Below is a small trained network, with its code and all its weights. Each question gives an input and a class and asks what happens when units are switched off, that is, made to give their printed mean instead of their output.

import numpy as np


def w(rows, s, z=0):
    codes = np.array(rows[::2]) - 128.0
    scale = np.full(codes.shape[1], s)
    scale[-1] = z or s
    return codes * scale


def norm(h):
    return h / np.sqrt((h * h).mean(-1, keepdims=True) + 1e-5)


def f(y):
    return np.maximum(y, 0)


def log_softmax(a):
    a = a - a.max(-1, keepdims=True)
    return a - np.log(np.exp(a).sum(-1, keepdims=True))


def net(x, mask):
    res = np.array(x, float).reshape(1, 3) / 4 @ E
    u = 0
    for l in range(4):
        y = f(norm(res) @ A[l][:, :-1].T + A[l][:, -1])
        res = res + np.where(mask[u : u + 6], y, B[l][:, -1]) @ B[l][:, :-1]
        u += 6
    return log_softmax(norm(res)[-1] @ U[:, :-1].T + U[:, -1])


A, B = {}, {}
E = w([
[59,189,78],'x0',
[2,206,198],'x1',
[79,82,122],'x2',
],0.0069)
A[0] = w([
[77,116,104,2],'L0N1',
[150,183,163,98],'L0N2',
[166,181,57,146],'L0N3',
[201,145,116,236],'L0N4',
[181,223,174,65],'L0N5',
[166,250,74,131],'L0N6',
],0.012,0.0016)
B[0] = w([
[173,25,185,172],'L0N1',
[229,217,75,195],'L0N2',
[115,77,97,220],'L0N3',
[201,33,152,253],'L0N4',
[99,189,212,231],'L0N5',
[85,254,42,252],'L0N6',
],0.0061,0.0043)
A[1] = w([
[108,107,149,25],'L1N1',
[91,138,121,51],'L1N2',
[113,140,121,102],'L1N3',
[251,203,89,43],'L1N4',
[87,110,204,163],'L1N5',
[142,142,82,6],'L1N6',
],0.014,0.0019)
B[1] = w([
[97,140,156,145],'L1N1',
[153,122,146,162],'L1N2',
[164,157,87,150],'L1N3',
[73,161,144,255],'L1N4',
[41,2,132,216],'L1N5',
[84,95,72,150],'L1N6',
],0.01,0.0058)
A[2] = w([
[24,84,178,5],'L2N1',
[181,1,216,171],'L2N2',
[8,121,53,105],'L2N3',
[107,122,128,53],'L2N4',
[251,80,92,27],'L2N5',
[249,77,63,211],'L2N6',
],0.0095,0.0024)
B[2] = w([
[101,79,156,201],'L2N1',
[145,120,94,253],'L2N2',
[180,14,53,220],'L2N3',
[120,115,147,133],'L2N4',
[250,76,159,190],'L2N5',
[254,234,167,216],'L2N6',
],0.0049,0.0072)
A[3] = w([
[100,104,145,1],'L3N1',
[37,102,254,30],'L3N2',
[95,137,236,155],'L3N3',
[108,243,220,216],'L3N4',
[39,52,220,155],'L3N5',
[241,24,149,183],'L3N6',
],0.0059,0.0018)
B[3] = w([
[68,138,69,138],'L3N1',
[247,160,253,198],'L3N2',
[116,125,108,178],'L3N3',
[75,211,77,201],'L3N4',
[99,76,112,232],'L3N5',
[113,198,157,255],'L3N6',
],0.0069,0.0044)
U = w([
[254,105,138,184],'0',
[138,106,48,142],'1',
[66,31,158,200],'2',
[124,160,241,2],'3',
[81,241,141,153],'4',
],0.017,0.0044)

Each question gives the input, the list of numbers given to net, and the class t.
The units are the neurons (one row each of A and B). Each row of codes is followed by its name. A weight is (code - 128) times the scale printed after its matrix; where a second scale follows, it is the last column's (A, B and U).
mask holds one flag per neuron, layer by layer. A switched-off neuron (its flag False) gives its mean, the last column of its row in B, instead of its output. The means were averaged over made-up inputs and are rounded, as every weight is.
A unit's drop is (log p(t) with every unit on - log p(t) with that unit switched off) / (log p(t) with every unit on - log p(t) with every unit switched off).
The circuit of an input: a set's keep is (log p(t) with only the set's units on - log p(t) with every unit switched off) / (log p(t) with every unit on - log p(t) with every unit switched off). Starting from the 12 units with the biggest drops (on a tie, the unit counted first), units are removed one at a time, each time the one whose removal leaves the highest keep (on an exact tie, the one counted first), for as long as the keep stays at least 0.8.
circuit, biggest first: the units of the circuit, biggest drop first
unit that matters most: the unit with the biggest drop
k most important neurons: the k neurons with the biggest drops, biggest first
k most important neurons of layer l: the k neurons of layer l with the biggest drops, biggest first
drop when u is switched off: that unit's drop, to one decimal
input [7,2,1], class 1: unit that matters most : L2N3
input [2,6,0], class 2: circuit, biggest first : [L1N5; L2N3]
input [4,-6,6], class 0: circuit, biggest first : [L1N5; L2N6]
input [-6,7,-8], class 4: 3 most important neurons : [L0N2; L3N4; L0N4]
input [-7,8,-3], class 2: 3 most important neurons : [L1N5; L0N6; L2N6]
input [7,-8,-8], class 1: circuit, biggest first : [L1N4; L1N6]
input [-4,1,-4], class 3: 2 most important neurons : [L0N6; L0N5]
input [5,7,0], class 2: 4 most important neurons : [L2N6; L2N3; L0N1; L1N5]
input [4,0,-1], class 1: 2 most important neurons : [L2N3; L0N3]
input [-2,7,-1], class 2: 2 most important neurons : [L1N5; L0N6]
input [8,1,3], class 1: 2 most important neurons of layer 1 : [L1N5; L1N4]
input [8,5,6], class 2: drop when L0N2 is switched off : 0.0
input [4,1,0], class 1: drop when L1N4 is switched off : 0.1
input [3,-2,-8], class 4: most important neuron : [L0N5]
input [-6,4,-8], class 4: drop when L3N4 is switched off : 0.2
input [-5,6,-7], class 4: drop when L0N2 is switched off : 0.9
